[128 = 0]

sz_md: 102  99  129  163  96  160  95  85  124  135  112  186  145  105  137  100  107  111  31  118  154  170  141  83
nc_ct: 130  107  119  132  150  153  146  112  133  127  91  146  105  92  126  139  130  122  134  97  129  157  142  126
rq_cl: 120  104  163  129  128  25  222  200  129  148  146  137  119  107  88  190  139  151  233  91  63  67  147  49
nc_ct: 91  129  140  130  114  78  63  144  136  68  156  77  127  148  153  148  131  123  167  149  132  139  121  110
sz_md: 122  102  115  154  107  142  138  99  104  103  114  160  134  78  191  155  148  131  157  140  159  161  144  135
sz_md: 136  121  135  92  118  113  144  162  106  117  134  117  113  110  138  122  142  137  193  144  114  111  142  138
rq_cl: 139  121  91  118  166  155  154  80  103  117  118  100  120  137  94  146  84  164  134  84  126  151  121  191
nc_ct: 127  147  132  141  112  113  130  127  127  147  153  132  156  153  113  126  114  138  92  136  128  100  116  115
cm_ht: 136  143  147  93  155  129  82  156  159  134  132  116  106  170  114  89  136  81  128  134  114  120  127  127
nc_ct: 156  154  137  93  164  131  157  138  139  171  120  172  112  118  86  127  120  92  135  90  118  78  154  97
nc_ct: 117  134  138  137  135  86  122  155  148  106  139  89  122  142  136  161  147  132  175  136  116  121  116  120
rq_cl: 121  93  126  129  71  155  127  110  80  137  139  169  155  116  148  76  110  147  79  154  138  147  138  134
nc_ct: 82  196  139  134  110  94  46  136  166  110  148  62  143  149  59  131  85  143  26  121  142  91  106  53
cm_ht: 137  125  141  97  149  132  115  148  140  140  126  130  108  149  107  96  126  101  133  120  108  124  134  128
sz_md: 122  134  167  142  118  92  105  198  180  150  149  89  133  199  118  91  163  114  107  172  86  114  89  112
sz_md: 165  218  108  62  195  125  88  97  128  105  150  131  112  134  139  176  120  66  210  110  176  60  157  152
rq_cl: 148  126  130  86  167  152  104  127  135  135  126  134  104  163  115  90  119  88  139  116  117  135  136  159
cm_ht: 146  139  133  206  145  141  166  137  194  184  109  130  149  169  132  139  174  125  63  143  116  137  76  137
rq_cl: 150  181  109  107  196  140  127  127  166  117  103  71  94  131  101  168  137  121  162  101  133  113  116  162
rq_cl: 120  167  96  164  161  124  152  107  154  100  100  50  120  102  103  211  127  182  133  98  142  133  98  146
rq_cl: 89  124  129  196  58  121  122  127  131  113  120  113  161  85  158  145  146  177  61  166  153  149  107  85
sz_md: 121  156  107  143  143  165  77  74  142  104  106  138  127  103  152  148  123  101  88  118  182  152  135  125
rq_cl: 118  107  118  156  84  124  145  92  83  126  151  165  168  116  156  137  108  154  112  138  148  134  134  128
sz_md: 134  108  110  139  132  137  170  73  89  144  132  190  147  110  120  151  88  135  121  85  140  128  151  125
nc_ct: 99  120  123  195  128  98  145  129  161  106  113  74  133  125  125  188  141  171  121  118  120  157  93  115
cm_ht: 137  133  99  154  146  172  183  88  129  139  69  156  114  42  120  175  131  149  108  84  155  143  144  117
cm_ht: 132  110  121  91  131  151  140  117  98  131  114  148  111  99  100  105  98  134  126  100  123  133  155  129
cm_ht: 114  148  98  186  111  149  148  90  133  104  87  118  137  44  162  198  150  167  106  127  179  149  122  115
nc_ct: 102  167  135  102  167  119  78  149  180  98  89  73  77  93  71  150  120  111  118  84  129  122  139  67
nc_ct: 121  122  133  109  128  118  98  141  126  97  133  108  113  129  150  125  139  116  170  143  129  138  134  136
rq_cl: 103  67  140  141  114  121  128  134  122  129  127  129  125  149  105  95  105  142  100  112  93  172  124  117
cm_ht: 112  113  95  157  86  122  176  72  61  101  134  149  160  58  152  189  99  193  144  114  163  132  146  127
sz_md: 133  139  108  223  152  117  150  113  179  106  117  77  146  153  203  214  196  144  165  160  146  167  69  186
sz_md: 150  126  139  171  146  83  170  93  126  185  186  224  183  202  139  161  111  83  133  106  122  84  129  110
cm_ht: 107  155  110  144  109  138  96  104  126  83  111  104  128  70  160  167  137  144  123  140  176  139  132  115
cm_ht: 87  149  120  154  80  166  53  139  158  72  81  51  113  63  161  116  164  160  59  180  170  180  105  114
99  110  125  149  141  119  108  108  143  97  107  124  112  102  126  162  118  121  128  93  135  163  138  93 => nc_ct
135  102  126  144  149  178  187  155  167  157  40  122  80  55  97  123  164  147  99  98  104  168  127  114 => cm_ht
134  123  114  126  100  120  189  120  80  136  136  140  145  88  120  150  112  180  147  123  129  103  139  131 => rq_cl
99  189  104  187  94  138  60  85  148  74  125  87  159  92  193  184  153  143  80  175  209  140  103  120 => cm_ht
142  180  135  90  153  132  124  162  158  149  114  99  105  123  74  117  129  121  111  117  119  82  127  108 => nc_ct
120  110  165  90  117  92  78  189  136  124  170  94  123  210  120  60  131  105  148  167  82  123  114  136 => cm_ht
165  126  117  82  182  117  158  99  94  140  159  170  124  167  118  144  95  95  210  86  117  98  155  171 => rq_cl
120  117  141  165  134  96  163  177  171  117  98  93  106  97  151  177  190  141  184  138  107  140  112  107 => cm_ht
157  128  133  121  168  150  154  127  150  180  118  163  121  163  94  103  123  97  101  101  106  119  126  137 => cm_ht
126  99  145  95  133  116  137  168  126  126  121  117  99  126  110  103  132  126  167  122  92  133  139  122 => cm_ht
117  207  140  114  127  103  91  166  169  139  141  60  132  151  57  123  113  144  62  133  124  66  102  85 => nc_ct
107  73  118  94  76  150  145  122  56  109  120  126  122  76  104  82  83  190  112  121  116  158  152  134 => cm_ht
134  143  121  131  142  122  134  111  127  125  130  141  131  119  136  158  127  118  148  115  142  115  137  124 => cm_ht
125  114  119  128  184  135  106  105  152  114  119  98  106  176  101  133  105  112  130  88  112  167  115  161 => rq_cl
93  87  140  105  76  149  96  177  119  94  96  67  97  87  118  63  137  173  99  161  107  179  124  122 => cm_ht
136  140  125  123  89  127  162  133  94  139  136  151  147  85  142  133  135  155  135  150  143  94  141  118 => rq_cl
133  153  126  171  138  125  129  120  162  139  127  126  145  145  148  157  153  118  109  140  143  123  104  128 => cm_ht
148  171  151  113  180  129  71  155  197  152  135  120  113  204  120  99  155  49  113  140  119  108  110  129 => cm_ht
150  98  164  61  121  95  185  198  100  170  143  175  107  120  94  86  131  113  199  120  70  74  167  95 => rq_cl
140  157  120  100  125  180  117  118  125  157  108  135  124  112  85  79  105  131  46  122  140  114  132  127 => nc_ct

mt_sq: 144  158  180  122  144  74  75  116  126  107  128  84  179  101  164  166  86  109  121  152  176  95  104  118
gp_rn: 169  149  91  147  67  106  189  139  104  116  167  86  150  57  148  101  125  83  176  162  157  143  114  112
qf_zs: 107  108  145  122  157  146  118  145  143  128  127  148  129  165  145  140  144  120  154  106  132  120  146  132
qf_zs: 103  209  165  96  140  97  106  90  141  80  93  85  200  126  135  158  133  159  39  122  141  124  111  82
bl_jc: 171  178  119  147  160  180  78  137  206  132  143  129  116  152  148  160  103  133  51  116  101  86  110  103
qf_zs: 155  126  107  162  153  147  100  127  164  166  146  122  54  131  116  134  95  135  74  141  91  107  128  113
bl_jc: 146  137  90  159  145  127  88  129  173  149  159  130  118  109  150  158  92  70  109  143  145  87  151  76
qf_zs: 125  120  120  157  149  102  140  110  137  120  147  107  110  101  158  109  130  96  111  155  140  114  151  107
mt_sq: 88  56  146  136  139  141  134  117  149  162  83  139  152  149  140  135  142  122  214  80  105  171  128  159
zn_jg: 153  145  89  140  88  152  142  128  135  136  137  138  128  110  115  108  110  123  112  133  112  139  124  129
gp_rn: 95  116  215  123  169  142  115  146  132  148  115  88  86  189  138  129  99  169  124  111  93  143  136  152
gp_rn: 116  119  180  113  122  128  114  116  128  113  89  128  196  140  150  130  121  140  162  102  132  149  105  175
zn_jg: 154  165  69  155  54  146  169  128  132  151  153  102  120  81  112  94  82  102  110  148  106  159  137  98
qf_zs: 156  150  118  166  132  146  163  130  176  158  139  49  85  110  139  133  121  140  114  124  78  151  95  90
hc_dp: 176  172  121  141  56  206  165  155  136  126  149  132  126  134  129  62  80  144  103  128  83  158  119  178
qf_zs: 123  86  56  140  110  126  140  92  116  126  117  201  126  100  101  93  160  112  119  135  129  130  149  145
gp_rn: 100  117  174  115  131  166  107  141  126  154  106  141  101  187  106  118  90  170  114  104  87  150  143  166
bl_jc: 149  167  148  126  124  148  127  120  150  118  113  101  139  133  128  128  121  168  83  117  99  138  90  136
mt_sq: 135  106  76  128  125  138  150  139  124  117  146  175  128  121  127  123  178  101  163  126  148  115  140  123
zn_jg: 121  106  174  149  143  114  109  117  130  112  134  127  149  124  184  95  89  91  136  146  151  115  156  166
gp_rn: 94  139  180  102  126  139  126  141  109  122  114  123  138  169  124  120  111  153  126  114  121  146  144  147
zn_jg: 170  151  71  168  148  151  163  120  188  95  162  122  130  96  180  112  181  91  97  135  129  101  121  92
hc_dp: 195  193  47  133  98  161  169  146  157  106  163  121  133  93  120  140  177  127  99  131  124  113  84  79
gp_rn: 126  98  121  140  111  149  130  137  124  145  134  157  117  135  130  102  105  109  155  127  121  137  152  158
bl_jc: 91  132  135  99  129  149  128  106  123  86  93  187  178  160  125  102  165  150  93  103  128  136  148  159
zn_jg: 171  145  94  154  138  149  142  92  173  115  113  122  121  104  128  116  166  162  65  122  87  129  76  133
hc_dp: 94  205  144  99  126  101  139  142  108  120  146  63  110  137  104  152  113  144  65  145  135  129  154  42
gp_rn: 161  144  78  131  74  167  103  124  145  149  120  174  154  117  98  129  88  123  112  118  111  133  115  143
mt_sq: 126  140  164  141  144  165  110  116  158  156  104  105  79  165  110  115  87  188  54  114  57  147  116  150
mt_sq: 142  158  225  92  139  90  86  115  86  102  95  90  147  138  115  140  98  204  86  141  131  123  70  182
gp_rn: 140  192  88  135  99  148  160  183  110  155  207  89  26  132  94  113  80  115  70  172  114  116  181  51
hc_dp: 138  106  169  153  177  90  168  127  99  115  158  69  35  116  146  85  150  154  104  174  119  118  126  143
bl_jc: 121  119  145  117  131  141  142  148  117  136  127  124  108  152  118  129  139  149  151  116  116  140  124  139
mt_sq: 143  152  133  113  92  122  118  129  115  122  120  124  173  113  121  138  106  129  139  128  142  135  106  136
zn_jg: 120  111  107  115  144  121  177  139  125  127  121  110  119  128  115  156  213  147  182  103  125  146  98  100
mt_sq: 121  138  159  160  176  157  85  105  201  140  115  111  117  156  165  131  90  131  58  114  90  115  139  122
zn_jg: 110  134  99  123  98  181  143  138  137  131  128  177  132  157  114  98  123  124  113  108  106  145  165  136
hc_dp: 100  80  180  136  191  55  113  105  92  129  125  95  70  121  133  125  131  141  119  164  144  109  140  137
mt_sq: 111  105  128  109  93  155  172  137  90  152  102  138  92  153  69  99  144  189  148  107  79  184  116  168
zn_jg: 201  96  99  133  108  138  134  128  121  121  119  163  147  95  120  129  169  147  183  122  129  124  48  195
bl_jc: 109  141  136  134  116  116  151  118  125  128  127  94  132  116  135  113  116  121  119  134  123  149  143  109
zn_jg: 112  128  197  141  186  100  82  77  151  116  91  96  123  138  150  124  104  166  45  135  108  116  117  150
hc_dp: 152  131  124  144  135  83  147  110  107  122  141  84  94  83  124  117  137  138  106  166  133  122  105  118
bl_jc: 163  108  80  123  149  126  73  106  137  94  125  228  164  115  130  141  165  108  109  134  169  67  116  158
qf_zs: 156  177  129  113  82  100  170  118  87  105  126  76  139  85  101  112  134  168  103  152  126  153  82  126
mt_sq: 109  137  119  140  126  131  127  120  159  121  130  126  173  121  166  131  119  79  138  120  145  128  158  99
bl_jc: 139  132  131  127  127  132  117  124  132  125  123  134  134  128  127  129  124  136  118  127  125  124  116  140
bl_jc: 160  147  166  143  113  128  131  123  122  131  130  84  109  115  133  100  83  158  97  148  102  140  99  162
gp_rn: 121  159  151  118  115  121  150  148  110  118  147  89  127  129  137  121  115  126  130  140  138  135  138  110
gp_rn: 155  144  127  153  185  114  101  124  175  144  144  79  81  120  142  173  130  133  86  138  116  93  101  78
qf_zs: 119  158  160  120  156  163  127  146  176  136  114  87  132  171  140  167  140  158  123  86  95  140  104  101
bl_jc: 115  131  110  88  137  148  116  109  132  85  86  203  191  154  111  142  202  159  113  89  137  121  109  150
zn_jg: 135  96  143  120  82  128  122  146  86  142  129  156  150  123  123  108  86  110  198  134  146  143  133  186
mt_sq: 136  92  114  143  196  131  122  129  142  117  147  161  64  145  138  124  183  133  105  137  127  85  137  133
qf_zs: 105  143  117  113  141  127  105  98  141  109  101  159  159  138  117  139  147  140  77  115  130  119  135  115
hc_dp: 80  138  150  88  124  111  110  135  96  153  103  118  116  160  73  164  112  165  121  114  120  147  140  101
hc_dp: 173  153  121  148  35  170  130  118  129  136  123  141  174  99  130  68  40  120  115  136  102  162  114  194
qf_zs: 136  150  131  121  102  134  128  127  131  136  114  110  152  122  116  140  111  141  130  117  117  147  104  125
hc_dp: 83  94  156  123  184  103  127  129  128  126  124  119  112  152  146  148  163  120  154  119  143  119  153  108
hc_dp: 116  175  107  105  124  167  139  160  151  120  141  134  142  162  123  155  152  126  117  101  126  126  142  77
126  142  153  120  109  132  181  147  125  119  124  74  158  125  148  130  154  135  186  109  124  166  101  122 => qf_zs
102  119  119  121  110  159  133  154  106  145  146  167  88  163  104  97  101  123  120  131  117  134  185  137 => gp_rn
132  96  153  137  136  120  119  110  140  123  103  128  170  119  158  129  134  121  171  114  134  136  103  166 => gp_rn
173  118  79  155  95  145  107  140  157  189  138  123  112  100  107  162  81  104  166  124  110  132  99  113 => mt_sq
163  131  124  119  126  147  110  131  124  124  121  156  118  137  104  131  136  166  108  124  114  116  90  164 => mt_sq
182  119  69  163  84  157  122  125  154  165  138  146  120  92  115  120  91  107  138  132  105  133  104  142 => gp_rn
143  95  97  159  138  141  139  142  137  192  146  108  22  129  90  131  112  144  129  136  79  138  126  112 => mt_sq
144  123  94  139  84  109  149  108  105  131  128  130  140  81  113  103  118  116  135  148  133  145  121  137 => qf_zs
137  129  139  129  193  130  83  145  157  86  161  168  141  151  187  148  152  84  117  136  179  53  154  121 => zn_jg
128  187  109  106  89  136  158  151  97  128  150  105  97  130  82  120  117  155  81  143  115  141  137  89 => gp_rn
137  128  94  124  133  119  164  151  126  125  150  112  122  113  129  155  183  112  177  124  147  124  115  86 => zn_jg
104  127  137  162  93  132  170  104  135  138  124  89  133  106  153  66  83  105  117  138  101  175  164  133 => zn_jg
128  137  32  130  74  138  149  150  100  115  187  205  131  101  119  93  124  44  133  163  179  101  208  93 => gp_rn
134  119  135  135  129  144  87  139  142  154  133  145  120  143  129  140  79  113  132  126  125  115  140  138 => bl_jc
100  125  105  111  123  148  124  138  109  133  134  180  99  159  93  113  129  134  99  127  123  123  174  124 => gp_rn
173  154  148  124  136  165  96  132  154  122  117  136  128  149  123  138  118  175  84  114  99  114  77  165 => bl_jc
103  163  163  86  56  152  183  151  62  134  110  104  113  158  65  84  106  202  119  119  85  198  125  161 => gp_rn
136  133  122  175  184  129  156  106  191  84  153  101  136  108  216  101  173  82  97  138  138  100  145  101 => zn_jg
127  119  155  127  176  98  113  101  147  111  101  103  149  122  148  160  168  147  126  117  134  118  89  125 => gp_rn
136  134  147  153  120  179  149  145  159  109  150  135  145  146  188  76  107  96  132  123  119  132  157  161 => hc_dp
118  140  209  113  162  101  148  170  100  95  161  69  122  148  179  129  137  120  170  145  166  113  136  127 => qf_zs
152  82  124  169  126  181  92  138  169  190  129  156  82  149  129  116  61  118  143  115  80  133  134  174 => gp_rn
111  114  196  111  171  97  65  116  114  124  106  131  130  154  131  150  99  151  108  133  143  103  125  158 => zn_jg
156  148  148  110  140  85  123  139  74  109  152  106  82  114  102  131  133  164  95  171  149  98  104  132 => mt_sq
129  159  152  151  138  123  127  122  173  140  130  54  141  115  165  149  96  112  118  125  117  137  118  85 => qf_zs
123  151  99  127  141  141  98  143  143  131  157  157  108  144  125  143  111  99  87  138  143  90  171  86 => gp_rn
123  149  151  148  115  146  90  98  146  130  119  139  132  134  139  84  47  127  42  144  105  127  161  156 => zn_jg
236  136  81  139  114  119  100  135  131  118  153  147  137  71  124  158  141  125  144  153  155  79  42  153 => zn_jg
113  113  112  138  126  133  172  120  142  121  120  118  149  118  148  117  169  113  164  111  124  153  130  118 => qf_zs

tz-fh: 131  115  104  158  116  107  96  128  144  135  130  120  67  139  111  118  143  134  132  130  120  134  123  121
qp-hg: 131  135  138  110  141  175  139  151  134  109  125  177  121  123  141  108  118  124  79  119  118  117  128  123
jp-sn: 117  124  97  140  155  142  185  141  144  138  141  139  173  111  120  180  113  163  88  121  117  114  111  126
tt-pj: 67  122  180  117  144  130  137  107  136  119  143  176  114  141  113  111  172  131  112  165  99  111  151  147
tz-fh: 87  92  123  136  136  107  128  156  106  97  199  140  129  78  115  116  171  132  44  120  65  119  144  127
bs-lf: 99  86  162  136  96  130  148  130  106  78  70  71  96  150  101  134  142  169  143  165  142  162  140  163
qp-hg: 148  95  126  133  132  171  119  108  72  91  134  147  143  90  156  84  121  154  99  107  193  201  102  158
tz-fh: 138  154  122  136  132  103  172  105  127  99  169  126  158  125  143  152  134  119  136  157  145  138  109  141
jp-sn: 110  108  157  105  75  145  137  177  120  112  72  87  155  89  103  124  84  143  75  129  115  154  141  119
tz-fh: 128  110  164  65  75  165  88  187  127  129  79  109  135  109  117  72  84  100  82  101  108  133  162  107
tt-pj: 86  151  214  103  116  123  140  103  97  156  64  113  207  108  125  145  109  133  173  154  139  135  150  133
bs-lf: 89  89  152  148  129  139  138  150  97  113  69  95  109  126  104  153  143  178  124  132  104  125  146  138
bs-lf: 147  149  71  158  148  101  148  102  179  116  215  173  87  150  132  134  155  114  113  151  131  122  95  131
qp-hg: 85  65  139  103  116  158  109  117  137  169  93  120  145  135  90  103  119  169  116  115  149  157  144  150
jp-sn: 89  108  153  123  138  145  113  167  113  133  117  149  123  98  115  119  141  138  74  109  69  99  155  112
tt-pj: 141  100  108  129  163  205  80  165  124  168  73  175  84  131  134  102  111  153  99  60  117  103  133  105
tt-pj: 149  90  81  129  148  180  179  120  110  145  104  108  212  109  135  166  77  192  114  90  199  174  92  152
bs-lf: 156  131  118  119  118  100  115  118  122  107  148  88  107  164  140  120  147  96  181  133  138  122  137  138
tt-pj: 180  99  101  98  171  191  145  134  75  87  136  119  151  154  180  116  129  130  148  76  171  126  126  158
qp-hg: 171  178  122  122  155  143  122  126  134  133  130  163  116  151  166  127  120  91  160  115  133  93  121  111
qp-hg: 139  138  136  167  166  120  109  78  70  139  121  137  136  117  161  137  151  144  191  118  166  144  112  140
jp-sn: 173  159  133  121  87  118  112  120  155  101  98  103  64  183  135  106  115  92  185  159  162  142  121  130
jp-sn: 98  126  159  109  147  171  184  129  121  117  110  159  186  111  129  147  112  157  90  138  134  131  126  144
jp-sn: 139  118  130  128  93  124  103  156  141  94  108  104  51  155  115  101  136  114  126  140  112  128  140  124
tz-fh: 128  166  135  81  85  124  181  131  182  120  171  147  207  99  121  125  75  95  65  163  142  154  110  123
tz-fh: 139  101  129  117  94  112  139  166  99  36  158  74  94  128  131  108  154  109  98  141  106  139  144  145
qp-hg: 121  100  95  157  134  118  126  126  135  156  107  97  115  139  105  159  130  166  147  117  130  129  123  129
tt-pj: 151  124  96  106  124  138  100  131  160  138  175  159  109  137  133  84  123  97  101  108  133  129  124  121
tz-fh: 117  127  139  99  125  186  132  132  161  152  110  192  148  114  121  97  88  139  69  121  147  147  117  124
qp-hg: 163  162  141  90  114  135  98  136  136  121  145  149  121  135  155  82  115  67  133  119  129  118  136  112
tt-pj: 92  110  137  100  155  123  195  134  116  96  179  117  192  129  126  162  157  133  103  140  95  97  149  153
bs-lf: 139  169  168  112  83  77  98  149  116  110  122  85  120  118  134  115  127  67  156  146  93  111  154  102
jp-sn: 114  143  166  99  141  118  114  109  117  118  161  152  131  142  144  99  162  88  149  140  112  104  153  136
jp-sn: 114  108  118  138  172  100  97  81  95  139  212  156  134  123  146  103  191  116  148  112  126  122  135  147
bs-lf: 118  106  132  171  104  87  117  112  84  91  140  90  112  91  121  125  152  150  126  148  141  180  116  144
qp-hg: 125  133  114  167  108  107  174  127  130  101  121  101  138  104  114  171  114  162  110  160  143  163  98  134
bs-lf: 156  144  96  102  103  118  143  131  180  122  171  127  132  148  125  117  107  94  114  140  141  133  116  126
tt-pj: 99  117  84  184  116  103  133  117  195  153  153  162  75  118  79  141  133  167  73  158  118  151  95  120
bs-lf: 121  107  111  103  124  155  154  153  157  138  116  119  148  141  110  141  105  143  100  118  122  118  133  129
jp-sn: 152  161  112  133  117  119  131  144  151  132  128  129  122  124  132  140  106  109  123  129  120  117  117  105
jp-sn: 178  162  92  139  98  88  112  125  154  137  140  93  112  141  134  135  106  94  166  132  146  135  110  109
qp-hg: 87  142  171  163  172  103  190  101  60  61  177  150  167  86  153  166  188  147  114  167  106  125  125  156
tz-fh: 189  120  104  111  131  191  198  202  73  50  80  67  174  113  167  172  77  148  100  88  142  126  117  131
tt-pj: 139  112  78  115  149  156  141  131  160  160  161  155  159  127  126  131  107  139  91  96  140  126  112  126
tz-fh: 128  133  169  135  115  130  16  110  105  187  67  148  75  122  131  65  129  111  178  102  136  139  146  104
qp-hg: 142  159  119  148  154  147  181  127  133  108  122  155  137  130  145  168  117  144  121  141  138  119  102  129
tz-fh: 102  129  129  119  146  138  140  116  156  169  134  161  158  128  115  139  122  139  114  128  122  115  129  125
qp-hg: 134  162  139  132  109  100  136  106  145  146  112  111  144  136  125  147  111  117  170  155  147  136  119  123
bs-lf: 115  61  70  155  149  159  142  151  118  150  120  113  146  100  105  156  116  200  74  82  131  145  113  134
bs-lf: 160  105  116  79  96  161  127  133  140  130  97  86  150  160  128  105  86  122  149  112  180  157  130  145
jp-sn: 124  120  106  111  130  121  202  130  164  81  168  106  134  175  117  162  143  130  122  164  125  112  127  157
tt-pj: 97  92  130  140  159  179  136  101  136  135  116  188  107  139  117  111  141  180  99  131  155  151  115  156
tz-fh: 155  170  107  111  116  128  175  130  171  164  106  109  196  135  128  179  65  122  148  133  155  123  107  112
tt-pj: 123  142  179  123  95  120  104  126  97  133  66  98  141  109  129  119  108  123  160  138  140  150  139  121
bs-lf: 170  183  106  157  130  143  73  179  170  174  69  165  42  136  132  130  95  103  128  97  82  72  123  57
131  151  130  121  132  100  104  142  136  125  174  144  107  127  136  112  153  82  121  125  81  89  145  107 => jp-sn
158  187  144  121  134  148  154  118  151  88  142  187  103  148  160  114  122  93  125  160  144  123  108  127 => jp-sn
142  108  62  174  142  136  152  125  140  181  91  98  158  116  110  193  87  195  135  100  162  148  90  121 => jp-sn
168  135  56  177  147  112  135  105  141  144  164  133  122  121  139  155  120  146  135  114  163  149  82  124 => jp-sn
115  111  94  156  159  112  140  121  119  133  181  140  142  105  126  149  153  148  101  115  112  122  118  131 => bs-lf
158  126  105  153  103  107  95  162  130  117  91  76  53  151  120  134  130  121  157  120  107  113  134  108 => bs-lf
120  147  160  73  143  153  141  154  150  145  94  128  142  178  130  140  123  99  158  122  91  56  169  118 => bs-lf
122  114  108  145  166  125  127  90  119  171  131  130  150  142  130  152  141  154  173  112  151  124  121  141 => jp-sn
199  143  83  98  79  149  126  141  173  122  123  108  127  147  137  101  61  100  124  118  188  169  98  122 => qp-hg
121  93  108  132  134  158  117  130  143  116  149  166  86  134  118  92  141  146  80  121  134  146  120  141 => tt-pj
108  153  159  150  117  105  144  106  140  91  138  152  89  135  122  125  154  124  127  185  124  139  120  139 => bs-lf
125  164  132  156  176  157  132  98  158  142  123  220  74  159  141  129  146  136  136  145  132  103  108  125 => bs-lf
88  98  147  117  135  102  119  107  138  123  147  113  90  182  105  119  187  124  166  154  103  102  162  154 => tz-fh
103  104  106  147  104  69  134  169  104  121  178  72  172  52  104  157  135  133  65  115  67  128  138  107 => bs-lf
119  186  143  141  131  87  195  133  147  94  153  126  147  128  131  187  138  109  129  180  91  92  123  119 => qp-hg
122  140  126  149  126  113  120  132  126  134  142  145  130  92  127  130  127  128  100  129  113  134  118  112 => bs-lf
104  147  119  185  201  124  198  58  139  133  134  171  121  176  133  201  171  182  187  173  156  111  97  163 => tt-pj
125  105  102  132  149  141  150  137  131  108  157  137  119  136  127  135  146  143  100  120  118  118  125  140 => tt-pj
158  187  121  134  99  123  114  111  165  178  119  164  165  85  134  121  61  108  115  131  168  166  88  94 => tz-fh
142  138  109  131  141  149  181  137  125  101  147  142  169  105  143  153  107  142  87  127  141  139  103  133 => tz-fh
92  120  179  99  133  146  129  128  99  132  117  144  176  100  130  113  129  130  109  125  117  128  150  134 => jp-sn
112  106  184  123  140  158  77  82  80  121  97  161  93  143  145  65  161  135  170  130  168  160  141  159 => jp-sn
186  139  92  98  107  120  97  139  137  115  178  115  121  137  153  86  115  70  131  103  143  133  125  118 => tt-pj
